Below is a small trained network, with its code and all its weights. Each question gives an input and a class and asks what happens when units are switched off, that is, made to give their printed mean instead of their output.

import numpy as np


def w(rows, s, z=0):
    codes = np.array(rows[::2]) - 128.0
    scale = np.full(codes.shape[1], s)
    scale[-1] = z or s
    return codes * scale


def norm(h):
    return h / np.sqrt((h * h).mean(-1, keepdims=True) + 1e-5)


def f(y):
    return y / 2 * (1 + np.tanh(0.7978845608 * (y + 0.044715 * y**3)))


def log_softmax(a):
    a = a - a.max(-1, keepdims=True)
    return a - np.log(np.exp(a).sum(-1, keepdims=True))


def net(x, mask):
    res = np.array(x, float).reshape(1, 3) / 4 @ E
    u = 0
    for l in range(2):
        y = f(norm(res) @ A[l][:, :-1].T + A[l][:, -1])
        res = res + np.where(mask[u : u + 4], y, B[l][:, -1]) @ B[l][:, :-1]
        u += 4
    return log_softmax(norm(res)[-1] @ U[:, :-1].T + U[:, -1])


A, B = {}, {}
E = w([
[156,138,220,24,120,68,54],'x0',
[130,254,201,111,120,134,128],'x1',
[70,84,128,87,65,86,128],'x2',
],0.0075)
A[0] = w([
[131,149,147,63,255,48,23,110],'L0N1',
[102,62,63,175,75,157,147,121],'L0N2',
[98,88,187,75,17,58,106,71],'L0N3',
[48,204,118,134,11,102,188,2],'L0N4',
],0.0064,0.0052)
B[0] = w([
[115,108,146,163,82,157,89,253],'L0N1',
[166,149,157,84,109,75,100,245],'L0N2',
[70,74,83,111,152,80,130,237],'L0N3',
[169,14,157,118,124,195,250,157],'L0N4',
],0.016,0.0037)
A[1] = w([
[246,6,125,136,73,142,126,5],'L1N1',
[86,115,125,55,80,18,122,136],'L1N2',
[120,121,147,63,184,106,20,187],'L1N3',
[206,61,45,92,223,56,101,176],'L1N4',
],0.014,0.0029)
B[1] = w([
[107,112,109,120,118,140,251,210],'L1N1',
[160,205,138,159,112,149,170,249],'L1N2',
[118,69,103,111,157,122,121,209],'L1N3',
[119,126,153,125,139,124,24,224],'L1N4',
],0.02,0.013)
U = w([
[164,100,143,141,143,107,17,254],'0',
[185,248,116,191,66,96,185,135],'1',
[155,10,135,117,117,157,234,8],'2',
],0.012,0.0025)

Each question gives the input, the list of numbers given to net, and the class t.
The units are the neurons (one row each of A and B). Each row of codes is followed by its name. A weight is (code - 128) times the scale printed after its matrix; where a second scale follows, it is the last column's (A, B and U).
mask holds one flag per neuron, layer by layer. A switched-off neuron (its flag False) gives its mean, the last column of its row in B, instead of its output. The means were averaged over made-up inputs and are rounded, as every weight is.
A unit's drop is (log p(t) with every unit on - log p(t) with that unit switched off) / (log p(t) with every unit on - log p(t) with every unit switched off).
The circuit of an input: a set's keep is (log p(t) with only the set's units on - log p(t) with every unit switched off) / (log p(t) with every unit on - log p(t) with every unit switched off). Starting from all 8 units, units are removed one at a time, each time the one whose removal leaves the highest keep (on an exact tie, the one counted first), for as long as the keep stays at least 0.8.
circuit, biggest first: the units of the circuit, biggest drop first
k most important neurons: the k neurons with the biggest drops, biggest first
top k neurons in layer l: the k neurons of layer l with the biggest drops, biggest first
input [-3,-5,-3], class 0: circuit, biggest first	L1N4
input [-8,-8,3], class 1: 4 most important neurons	L0N2, L0N4, L1N1, L1N3
input [-8,-4,2], class 1: 4 most important neurons	L0N2, L0N4, L1N1, L0N3
input [-4,3,5], class 2: 2 most important neurons	L0N4, L1N2
input [-5,-7,6], class 1: circuit, biggest first	L1N2, L0N2
input [-2,0,8], class 1: top 3 neurons in layer 1	L1N2, L1N3, L1N4
input [-6,-6,-5], class 0: 3 most important neurons	L1N4, L0N1, L0N4
input [-7,7,2], class 2: 2 most important neurons	L0N4, L1N2
input [2,-2,8], class 0: circuit, biggest first	L0N3, L1N1
input [-4,-2,1], class 1: 2 most important neurons	L0N2, L1N2
input [-5,2,2], class 2: 3 most important neurons	L0N4, L1N2, L0N3
input [-3,-8,1], class 1: circuit, biggest first	L1N2, L0N2
input [-7,-3,2], class 1: top 3 neurons in layer 0	L0N2, L0N4, L0N3
input [-1,5,5], class 2: circuit, biggest first	L0N4
input [8,-3,-1], class 2: 3 most important neurons	L0N1, L1N3, L1N4
input [6,0,-4], class 2: 2 most important neurons	L1N4, L0N1
input [-5,4,2], class 2: 2 most important neurons	L0N4, L1N2
input [5,2,-8], class 0: 3 most important neurons	L1N1, L1N2, L0N4
input [2,-6,2], class 0: top 2 neurons in layer 1	L1N4, L1N3
input [-5,-1,4], class 1: circuit, biggest first	L0N2
input [-1,0,7], class 1: top 3 neurons in layer 1	L1N2, L1N3, L1N4
input [6,-2,3], class 0: top 2 neurons in layer 0	L0N3, L0N4
